Below are the code and all the weights of a small trained network. Each question names an input and a class and asks about switching units off, where a switched-off unit gives its printed mean instead of its output.

import numpy as np


def w(rows, s, z=0):
    codes = np.array(rows[::2]) - 128.0
    scale = np.full(codes.shape[1], s)
    scale[-1] = z or s
    return codes * scale


def f(y):
    return np.maximum(y, 0)


def log_softmax(a):
    a = a - a.max(-1, keepdims=True)
    return a - np.log(np.exp(a).sum(-1, keepdims=True))


def net(x, mask):
    res = np.array(x, float).reshape(1, 4) / 4 @ E
    y = f(res @ A[0][:, :-1].T + A[0][:, -1])
    res = res + np.where(mask, y, B[0][:, -1]) @ B[0][:, :-1]
    return log_softmax(res[-1] @ U[:, :-1].T + U[:, -1])


A, B = {}, {}
E = w([
[129,128,129],'x0',
[77,166,27],'x1',
[141,6,81],'x2',
[254,176,87],'x3',
],0.0054)
A[0] = w([
[163,106,238,21],'n1',
[162,140,115,50],'n2',
[184,155,113,75],'n3',
[19,90,148,38],'n4',
[83,128,170,99],'n5',
[94,119,144,37],'n6',
[83,109,164,81],'n7',
[99,209,167,66],'n8',
[64,132,7,87],'n9',
[124,96,65,124],'n10',
[170,17,73,38],'n11',
[174,158,71,105],'n12',
[104,171,132,101],'n13',
[116,55,102,71],'n14',
[125,129,130,254],'n15',
[114,200,155,58],'n16',
[169,55,191,107],'n17',
[104,170,38,32],'n18',
[180,144,110,19],'n19',
[220,109,100,98],'n20',
],0.015,0.0065)
B[0] = w([
[152,225,33,176],'n1',
[94,97,111,135],'n2',
[54,115,103,163],'n3',
[2,89,85,194],'n4',
[106,67,98,166],'n5',
[97,89,117,132],'n6',
[77,104,98,161],'n7',
[109,196,213,182],'n8',
[209,195,48,213],'n9',
[148,80,200,179],'n10',
[68,238,233,193],'n11',
[59,84,119,184],'n12',
[135,144,171,156],'n13',
[125,151,208,170],'n14',
[225,6,139,254],'n15',
[96,189,191,168],'n16',
[202,162,62,198],'n17',
[146,190,47,169],'n18',
[78,78,98,140],'n19',
[45,83,97,195],'n20',
],0.031,0.0065)
U = w([
[124,122,95,251],'0',
[5,89,40,83],'1',
[182,230,3,75],'2',
[90,210,247,70],'3',
],0.0038,0.011)

Each question gives the input, the list of numbers given to net, and the class t.
The units are the neurons (one row each of A and B). Each row of codes is followed by its name. A weight is (code - 128) times the scale printed after its matrix; where a second scale follows, it is the last column's (A, B and U).
mask holds one flag per neuron, in row order. A switched-off neuron (its flag False) gives its mean, the last column of its row in B, instead of its output. The means were averaged over made-up inputs and are rounded, as every weight is.
A unit's drop is (log p(t) with every unit on - log p(t) with that unit switched off) / (log p(t) with every unit on - log p(t) with every unit switched off).
The circuit of an input: a set's keep is (log p(t) with only the set's units on - log p(t) with every unit switched off) / (log p(t) with every unit on - log p(t) with every unit switched off). Starting from the 12 units with the biggest drops (on a tie, the unit counted first), units are removed one at a time, each time the one whose removal leaves the highest keep (on an exact tie, the one counted first), for as long as the keep stays at least 0.8.
circuit, biggest first: the units of the circuit, biggest drop first
k most important neurons: the k neurons with the biggest drops, biggest first
drop of u: that unit's drop, to one decimal
input [6,-8,-2,0], class 2: circuit, biggest first => (n1)
input [5,-8,4,8], class 1: 3 most important neurons => (n20 n9 n3)
input [1,-3,-6,6], class 1: circuit, biggest first => (n3 n20)
input [4,-7,-4,3], class 2: 2 most important neurons => (n1 n17)
input [1,-1,4,-2], class 3: 3 most important neurons => (n11 n9 n14)
input [2,-2,7,7], class 1: 4 most important neurons => (n20 n12 n8 n3)
input [-4,4,-8,5], class 3: 2 most important neurons => (n8 n16)
input [-1,-1,6,-2], class 3: 2 most important neurons => (n11 n14)
input [-1,4,0,5], class 1: circuit, biggest first => (n12 n20)
input [5,-1,2,6], class 1: circuit, biggest first => (n20 n12)
input [2,-8,8,-2], class 2: 2 most important neurons => (n17 n1)
input [-3,5,-2,-1], class 2: circuit, biggest first => (n9 n18)
input [5,-6,7,-2], class 3: 4 most important neurons => (n11 n14 n9 n18)
input [-2,6,7,-6], class 3: 2 most important neurons => (n11 n14)
input [-3,-3,3,6], class 1: circuit, biggest first => (n20)
input [0,6,-5,-3], class 2: 2 most important neurons => (n9 n18)
input [-5,-8,7,-2], class 2: drop of n17 => 1.3
input [-1,1,5,8], class 1: drop of n20 => 0.3
input [-1,6,-5,-2], class 2: drop of n6 => 0.0
